Below is a small trained network, with its code and all its weights. Each question gives an input and a target symbol and asks what happens when units are switched off, that is, made to give their printed mean instead of their output.

import numpy as np


def w(rows, s, z=0):
    codes = np.array(rows[::2]) - 128.0
    scale = np.full(codes.shape[1], s)
    scale[-1] = z or s
    return codes * scale


def f(y):
    return y / 2 * (1 + np.tanh(0.7978845608 * (y + 0.044715 * y**3)))


def softmax(a):
    e = np.exp(a - a.max(-1, keepdims=True))
    return e / e.sum(-1, keepdims=True)


def log_softmax(a):
    a = a - a.max(-1, keepdims=True)
    return a - np.log(np.exp(a).sum(-1, keepdims=True))


def net(x, mask):
    ids = ['Πβγηλξφ'.index(c) for c in x.split()]
    T = len(ids)
    res = E[ids] + P[:T]
    q, k, v = (res @ M[0].T for M in (Q, K, V))
    z = softmax(np.where(np.tri(T) > 0, q @ k.T / 3**0.5, -1e9)) @ v
    res = res + np.where(mask[0], z, O[0][:, -1]) @ O[0][:, :-1]
    y = f(res @ A[0][:, :-1].T + A[0][:, -1])
    res = res + np.where(mask[1:13], y, B[0][:, -1]) @ B[0][:, :-1]
    return log_softmax(res[-1] @ U[:, :-1].T + U[:, -1])


Q, K, V, O, A, B = {}, {}, {}, {}, {}, {}
E = w([
[67,227,49,108],'Π',
[109,189,173,194],'β',
[221,122,241,97],'γ',
[190,134,247,180],'η',
[139,183,150,141],'λ',
[192,127,73,121],'ξ',
[142,169,219,116],'φ',
],0.011)
P = w([
[127,157,131,85],'0',
[150,99,38,237],'1',
[155,195,137,147],'2',
[133,82,104,160],'3',
[123,119,145,3],'4',
[127,83,81,185],'5',
[196,255,149,161],'6',
[104,68,135,178],'7',
[105,181,186,5],'8',
],0.014)
Q[0] = w([
[100,83,60,142],'head 0',
[18,41,191,5],'head 0',
[88,213,192,50],'head 0',
],0.012)
K[0] = w([
[138,69,138,182],'head 0',
[216,250,133,228],'head 0',
[177,215,183,77],'head 0',
],0.013)
V[0] = w([
[13,136,202,191],'head 0',
[147,104,1,220],'head 0',
[3,186,19,45],'head 0',
],0.0089)
O[0] = w([
[206,246,95,115,69],'head 0',
[105,173,241,220,144],'head 0',
[85,138,210,76,252],'head 0',
],0.013,0.0033)
A[0] = w([
[68,225,71,141,104],'neuron 0',
[138,228,176,45,178],'neuron 1',
[207,203,189,59,96],'neuron 2',
[150,23,153,251,49],'neuron 3',
[123,73,95,1,120],'neuron 4',
[61,175,32,136,165],'neuron 5',
[204,250,134,18,125],'neuron 6',
[247,172,22,174,92],'neuron 7',
[106,149,41,237,118],'neuron 8',
[107,107,80,169,179],'neuron 9',
[91,182,88,167,247],'neuron 10',
[142,150,192,171,133],'neuron 11',
],0.0087,0.011)
B[0] = w([
[119,144,144,151,162],'neuron 0',
[123,108,102,124,248],'neuron 1',
[74,143,125,146,179],'neuron 2',
[133,121,45,121,169],'neuron 3',
[191,146,138,87,199],'neuron 4',
[162,101,158,146,180],'neuron 5',
[110,131,64,159,229],'neuron 6',
[130,255,157,123,193],'neuron 7',
[85,158,127,54,170],'neuron 8',
[127,113,176,115,162],'neuron 9',
[156,59,154,126,234],'neuron 10',
[127,110,114,96,191],'neuron 11',
],0.013)
U = w([
[183,40,79,161,168],'Π',
[195,131,202,76,1],'β',
[180,72,252,134,233],'γ',
[133,217,197,162,31],'η',
[58,148,132,66,62],'λ',
[126,183,75,255,107],'ξ',
[174,137,108,134,47],'φ',
],0.0076,0.0064)

Each question gives the input, a string of symbols that net reads in full, and the target symbol t.
The units are the heads (3 rows each of Q, K, V and O) and the neurons (one row each of A and B). Each row of codes is followed by its name. A weight is (code - 128) times the scale printed after its matrix; where a second scale follows, it is the last column's (O, A, B and U).
mask holds one flag per unit, heads first, then neurons. A switched-off unit (its flag False) gives its mean, the last column of its rows in O or B, instead of its output. The means were averaged over made-up inputs and are rounded, as every weight is.
A unit's drop is (log p(t) with every unit on - log p(t) with that unit switched off) / (log p(t) with every unit on - log p(t) with every unit switched off).
The circuit of an input: a set's keep is (log p(t) with only the set's units on - log p(t) with every unit switched off) / (log p(t) with every unit on - log p(t) with every unit switched off). Starting from the 12 units with the biggest drops (on a tie, the unit counted first), units are removed one at a time, each time the one whose removal leaves the highest keep (on an exact tie, the one counted first), for as long as the keep stays at least 0.8.
units of the circuit, in order: the units of the circuit, biggest drop first
most important unit: the unit with the biggest drop
k most important neurons: the k neurons with the biggest drops, biggest first
drop when u is switched off: that unit's drop, to one decimal
input Π η Π Π φ φ ξ, target φ: units of the circuit, in order : head 0; neuron 6; neuron 7; neuron 4
input β γ Π η Π β, target γ: 2 most important neurons : neuron 6; neuron 3
input β Π ξ Π ξ β λ ξ γ, target Π: units of the circuit, in order : head 0; neuron 7
input Π ξ β Π Π, target ξ: units of the circuit, in order : head 0; neuron 6
input β ξ γ, target ξ: units of the circuit, in order : head 0; neuron 6; neuron 7
input ξ β β β Π β φ, target λ: units of the circuit, in order : head 0; neuron 2
input γ β γ, target β: most important neuron : neuron 7
input Π Π η Π β Π Π, target ξ: units of the circuit, in order : neuron 6; neuron 7; head 0
input β η Π Π Π η φ γ β, target φ: units of the circuit, in order : head 0; neuron 7
input η λ γ β, target η: 3 most important neurons : neuron 7; neuron 8; neuron 1
input Π Π η Π β η η, target ξ: 2 most important neurons : neuron 6; neuron 2
input λ β φ ξ η λ γ, target η: units of the circuit, in order : neuron 7; head 0
input λ ξ ξ η, target Π: units of the circuit, in order : neuron 3; head 0; neuron 7
input Π φ γ, target λ: units of the circuit, in order : head 0; neuron 2; neuron 10
input φ Π γ Π Π λ, target γ: most important unit : neuron 6
input β ξ Π Π φ β, target γ: 2 most important neurons : neuron 6; neuron 1
input Π β φ Π γ, target φ: 3 most important neurons : neuron 4; neuron 6; neuron 7
input φ β η Π Π β γ ξ η, target β: 3 most important neurons : neuron 7; neuron 4; neuron 6
input β Π η λ β Π ξ φ, target Π: 2 most important neurons : neuron 3; neuron 7
input η Π β, target η: drop when neuron 8 is switched off : 0.1
input β β η λ Π φ β, target λ: drop when neuron 0 is switched off : 0.0
input λ Π φ, target Π: drop when neuron 2 is switched off : -0.1
